Below is a small trained network, with its code and all its weights. Each question gives an input and a class and asks what happens when units are switched off, that is, made to give their printed mean instead of their output.

import numpy as np


def w(rows, s, z=0):
    codes = np.array(rows[::2]) - 128.0
    scale = np.full(codes.shape[1], s)
    scale[-1] = z or s
    return codes * scale


def norm(h):
    return h / np.sqrt((h * h).mean(-1, keepdims=True) + 1e-5)


def f(y):
    return np.maximum(y, 0)


def log_softmax(a):
    a = a - a.max(-1, keepdims=True)
    return a - np.log(np.exp(a).sum(-1, keepdims=True))


def net(x, mask):
    res = np.array(x, float).reshape(1, 2) / 4 @ E
    u = 0
    for l in range(2):
        y = f(norm(res) @ A[l][:, :-1].T + A[l][:, -1])
        res = res + np.where(mask[u : u + 6], y, B[l][:, -1]) @ B[l][:, :-1]
        u += 6
    return log_softmax(norm(res)[-1] @ U[:, :-1].T + U[:, -1])


A, B = {}, {}
E = w([
[201,50,123,83,116,108,180,142,140,85,101],'x0',
[40,198,126,106,193,55,134,218,71,56,8],'x1',
],0.011)
A[0] = w([
[51,165,141,89,165,77,175,181,114,72,48,28],'L0N1',
[156,108,111,114,115,130,116,127,153,192,133,80],'L0N2',
[185,87,131,87,174,100,140,117,126,134,171,22],'L0N3',
[165,153,119,88,140,53,184,143,135,117,88,138],'L0N4',
[186,69,127,85,129,84,246,154,147,52,104,5],'L0N5',
[133,121,117,71,170,114,201,181,70,111,90,106],'L0N6',
],0.011,0.0027)
B[0] = w([
[253,108,107,118,68,103,93,106,113,119,127,249],'L0N1',
[131,121,150,105,157,61,129,155,146,116,108,167],'L0N2',
[152,63,103,88,146,164,153,131,142,93,164,168],'L0N3',
[112,131,102,104,129,173,117,165,98,154,126,190],'L0N4',
[73,147,132,192,131,205,177,137,135,147,125,225],'L0N5',
[116,131,146,123,165,82,74,93,67,111,157,205],'L0N6',
],0.013,0.016)
A[1] = w([
[188,155,113,159,82,178,127,73,117,156,134,141],'L1N1',
[155,136,78,157,54,159,122,198,94,74,42,114],'L1N2',
[82,212,135,119,164,104,116,120,96,182,120,199],'L1N3',
[163,146,140,183,169,170,208,166,165,99,124,116],'L1N4',
[11,157,148,194,171,101,171,127,136,207,129,112],'L1N5',
[182,49,122,95,133,147,163,68,255,119,217,1],'L1N6',
],0.0095,0.0019)
B[1] = w([
[15,133,62,148,174,138,140,196,197,58,87,203],'L1N1',
[95,135,221,81,117,115,191,70,209,208,166,194],'L1N2',
[168,88,92,45,86,197,131,140,148,82,83,148],'L1N3',
[205,154,83,65,79,113,31,83,84,122,129,165],'L1N4',
[169,79,150,177,157,128,179,101,2,157,180,157],'L1N5',
[78,175,183,158,159,10,115,133,119,162,98,248],'L1N6',
],0.0091,0.014)
U = w([
[131,173,122,91,92,129,108,103,217,142,101,120],'0',
[112,79,137,151,173,203,178,113,105,145,172,134],'1',
[179,153,99,96,98,100,50,119,81,106,113,158],'2',
[125,145,173,162,143,131,108,156,163,50,141,21],'3',
[54,143,96,112,137,164,119,173,201,74,112,115],'4',
[153,161,161,143,175,141,105,173,175,68,170,6],'5',
[102,113,173,172,172,2,146,113,149,154,152,143],'6',
[154,160,169,149,170,146,101,179,176,76,160,4],'7',
],0.022,0.016)

Each question gives the input, the list of numbers given to net, and the class t.
The units are the neurons (one row each of A and B). Each row of codes is followed by its name. A weight is (code - 128) times the scale printed after its matrix; where a second scale follows, it is the last column's (A, B and U).
mask holds one flag per neuron, layer by layer. A switched-off neuron (its flag False) gives its mean, the last column of its row in B, instead of its output. The means were averaged over made-up inputs and are rounded, as every weight is.
A unit's drop is (log p(t) with every unit on - log p(t) with that unit switched off) / (log p(t) with every unit on - log p(t) with every unit switched off).
The circuit of an input: a set's keep is (log p(t) with only the set's units on - log p(t) with every unit switched off) / (log p(t) with every unit on - log p(t) with every unit switched off). Starting from all 12 units, units are removed one at a time, each time the one whose removal leaves the highest keep (on an exact tie, the one counted first), for as long as the keep stays at least 0.8.
units of the circuit, in order: the units of the circuit, biggest drop first
unit that matters most: the unit with the biggest drop
top k neurons: the k neurons with the biggest drops, biggest first
k most important neurons of layer l: the k neurons of layer l with the biggest drops, biggest first
drop when u is switched off: that unit's drop, to one decimal
input [-7,-4], class 1: unit that matters most	L0N1
input [6,4], class 1: 2 most important neurons of layer 1	L1N2; L1N6
input [-7,3], class 0: units of the circuit, in order	L0N6; L1N2; L1N6
input [-8,-4], class 1: top 3 neurons	L0N1; L1N5; L0N3
input [-8,1], class 1: 3 most important neurons of layer 0	L0N1; L0N6; L0N2
input [-6,0], class 1: top 2 neurons	L0N1; L1N5
input [-2,-1], class 1: 2 most important neurons of layer 0	L0N1; L0N3
input [-6,1], class 4: top 3 neurons	L0N5; L0N6; L0N2
input [-8,3], class 0: top 3 neurons	L0N6; L0N5; L1N2
input [4,-2], class 1: 2 most important neurons of layer 0	L0N5; L0N1
input [-8,5], class 2: top 2 neurons	L0N5; L1N6
input [-7,4], class 0: 2 most important neurons of layer 0	L0N6; L0N2
input [2,-1], class 1: 2 most important neurons of layer 0	L0N5; L0N1
input [5,-7], class 6: unit that matters most	L1N6
input [-5,-6], class 6: drop when L0N5 is switched off	0.3
input [4,-4], class 6: drop when L1N6 is switched off	2.2
input [-4,2], class 0: 2 most important neurons of layer 0	L0N6; L0N5
input [6,-8], class 6: drop when L1N6 is switched off	0.9
input [8,-1], class 1: drop when L0N5 is switched off	0.1
input [-7,7], class 2: top neuron	L0N5
